Below are the code and all the weights of a small trained network. Each question names an input and a class and asks about switching units off, where a switched-off unit gives its printed mean instead of its output.

import numpy as np


def w(rows, s, z=0):
    codes = np.array(rows[::2]) - 128.0
    scale = np.full(codes.shape[1], s)
    scale[-1] = z or s
    return codes * scale


def norm(h):
    return h / np.sqrt((h * h).mean(-1, keepdims=True) + 1e-5)


def f(y):
    return y / 2 * (1 + np.tanh(0.7978845608 * (y + 0.044715 * y**3)))


def log_softmax(a):
    a = a - a.max(-1, keepdims=True)
    return a - np.log(np.exp(a).sum(-1, keepdims=True))


def net(x, mask):
    res = np.array(x, float).reshape(1, 3) / 4 @ E
    u = 0
    for l in range(4):
        y = f(norm(res) @ A[l][:, :-1].T + A[l][:, -1])
        res = res + np.where(mask[u : u + 9], y, B[l][:, -1]) @ B[l][:, :-1]
        u += 9
    return log_softmax(norm(res)[-1] @ U[:, :-1].T + U[:, -1])


A, B = {}, {}
E = w([
[31,172,214,53],'x0',
[137,95,203,170],'x1',
[1,69,113,105],'x2',
],0.0046)
A[0] = w([
[111,1,56,146,118],'0.n0',
[48,183,150,149,55],'0.n1',
[169,178,175,76,136],'0.n2',
[116,121,149,63,145],'0.n3',
[126,237,71,63,80],'0.n4',
[207,97,117,143,113],'0.n5',
[87,103,193,215,162],'0.n6',
[117,181,52,96,253],'0.n7',
[188,200,109,123,102],'0.n8',
],0.0097,0.0031)
B[0] = w([
[107,184,122,196,255],'0.n0',
[231,97,121,103,165],'0.n1',
[16,212,215,151,196],'0.n2',
[252,140,118,169,166],'0.n3',
[230,208,132,50,211],'0.n4',
[94,90,160,52,216],'0.n5',
[254,122,60,168,196],'0.n6',
[93,196,99,54,247],'0.n7',
[147,78,121,91,206],'0.n8',
],0.0062,0.0042)
A[1] = w([
[182,36,118,90,167],'1.n0',
[72,98,252,229,252],'1.n1',
[12,115,179,163,84],'1.n2',
[180,40,130,219,114],'1.n3',
[110,179,115,45,150],'1.n4',
[98,40,137,90,157],'1.n5',
[99,58,207,208,87],'1.n6',
[34,135,29,78,126],'1.n7',
[164,254,50,108,157],'1.n8',
],0.0059,0.0028)
B[1] = w([
[146,103,170,70,174],'1.n0',
[202,138,101,126,195],'1.n1',
[170,143,127,170,110],'1.n2',
[195,166,143,138,194],'1.n3',
[114,3,109,161,207],'1.n4',
[221,167,200,142,128],'1.n5',
[190,92,92,90,141],'1.n6',
[137,82,137,93,180],'1.n7',
[91,142,85,138,253],'1.n8',
],0.0073,0.0039)
A[2] = w([
[73,212,151,85,2],'2.n0',
[152,86,175,141,81],'2.n1',
[127,101,70,99,58],'2.n2',
[123,138,98,67,160],'2.n3',
[161,69,94,50,110],'2.n4',
[153,160,119,45,190],'2.n5',
[168,110,250,185,98],'2.n6',
[157,83,101,32,237],'2.n7',
[60,171,82,140,128],'2.n8',
],0.011,0.0024)
B[2] = w([
[203,66,98,82,173],'2.n0',
[176,149,124,31,144],'2.n1',
[1,144,122,148,156],'2.n2',
[86,108,181,182,191],'2.n3',
[30,55,146,247,205],'2.n4',
[189,152,174,192,236],'2.n5',
[98,232,36,21,204],'2.n6',
[134,74,235,197,253],'2.n7',
[110,56,149,37,173],'2.n8',
],0.0059,0.0064)
A[3] = w([
[91,158,160,170,3],'3.n0',
[190,88,204,88,111],'3.n1',
[134,36,128,225,77],'3.n2',
[123,138,166,1,135],'3.n3',
[63,15,181,155,196],'3.n4',
[73,37,23,91,68],'3.n5',
[200,140,187,111,202],'3.n6',
[201,87,123,116,137],'3.n7',
[140,151,178,97,63],'3.n8',
],0.0099,0.0028)
B[3] = w([
[101,172,90,113,120],'3.n0',
[68,108,137,116,214],'3.n1',
[150,79,104,138,194],'3.n2',
[91,80,74,175,184],'3.n3',
[216,168,31,165,250],'3.n4',
[159,198,221,64,176],'3.n5',
[70,88,144,138,253],'3.n6',
[2,118,162,109,177],'3.n7',
[148,120,168,141,152],'3.n8',
],0.0086,0.0065)
U = w([
[200,55,61,248,251],'0',
[59,50,230,117,90],'1',
[141,235,86,56,61],'2',
],0.016,0.0016)

Each question gives the input, the list of numbers given to net, and the class t.
The units are the neurons (one row each of A and B). Each row of codes is followed by its name. A weight is (code - 128) times the scale printed after its matrix; where a second scale follows, it is the last column's (A, B and U).
mask holds one flag per neuron, layer by layer. A switched-off neuron (its flag False) gives its mean, the last column of its row in B, instead of its output. The means were averaged over made-up inputs and are rounded, as every weight is.
A unit's drop is (log p(t) with every unit on - log p(t) with that unit switched off) / (log p(t) with every unit on - log p(t) with every unit switched off).
The circuit of an input: a set's keep is (log p(t) with only the set's units on - log p(t) with every unit switched off) / (log p(t) with every unit on - log p(t) with every unit switched off). Starting from the 12 units with the biggest drops (on a tie, the unit counted first), units are removed one at a time, each time the one whose removal leaves the highest keep (on an exact tie, the one counted first), for as long as the keep stays at least 0.8.
circuit, biggest first: the units of the circuit, biggest drop first
unit that matters most: the unit with the biggest drop
k most important neurons: the k neurons with the biggest drops, biggest first
k most important neurons of layer l: the k neurons of layer l with the biggest drops, biggest first
drop when u is switched off: that unit's drop, to one decimal
input [-1,-6,7], class 2: 3 most important neurons -> (0.n0; 3.n5; 3.n4)
input [-1,0,7], class 2: circuit, biggest first -> (0.n0; 2.n7; 3.n5)
input [1,-5,4], class 0: circuit, biggest first -> (3.n4)
input [7,-3,2], class 0: circuit, biggest first -> (1.n4; 3.n4)
input [1,3,-3], class 2: 3 most important neurons of layer 1 -> (1.n2; 1.n7; 1.n0)
input [-8,2,0], class 1: 3 most important neurons of layer 0 -> (0.n5; 0.n2; 0.n7)
input [-1,0,8], class 2: 3 most important neurons -> (0.n0; 2.n7; 3.n5)
input [-3,8,0], class 1: 3 most important neurons -> (3.n4; 0.n5; 3.n7)
input [2,-6,1], class 0: 2 most important neurons -> (1.n4; 0.n0)
input [0,-7,7], class 2: 3 most important neurons -> (0.n0; 3.n5; 0.n5)
input [3,-8,4], class 0: 2 most important neurons -> (3.n4; 2.n7)
input [0,4,1], class 0: 2 most important neurons -> (0.n6; 0.n5)
input [-2,-3,6], class 2: 2 most important neurons -> (0.n0; 3.n5)
input [-2,2,-6], class 1: unit that matters most -> 0.n7
input [1,8,-7], class 2: 2 most important neurons -> (2.n6; 0.n2)
input [-5,0,8], class 2: 2 most important neurons -> (2.n7; 2.n5)
input [0,6,-5], class 1: 2 most important neurons -> (0.n0; 1.n6)
input [-8,3,-3], class 1: 2 most important neurons -> (0.n5; 1.n3)
input [-3,8,-8], class 1: 2 most important neurons -> (0.n5; 0.n0)
input [0,4,5], class 0: 2 most important neurons of layer 0 -> (0.n5; 0.n0)
input [4,3,-7], class 2: unit that matters most -> 2.n6
input [-4,-1,1], class 2: 2 most important neurons -> (0.n0; 3.n5)
input [2,-6,6], class 0: drop when 3.n4 is switched off -> 0.8
input [-6,3,-2], class 1: drop when 1.n7 is switched off -> 0.0
input [3,-4,7], class 0: drop when 3.n4 is switched off -> 0.2
input [-7,-3,3], class 2: drop when 0.n0 is switched off -> 1.0
input [2,0,3], class 0: most important neuron of layer 0 -> (0.n2)
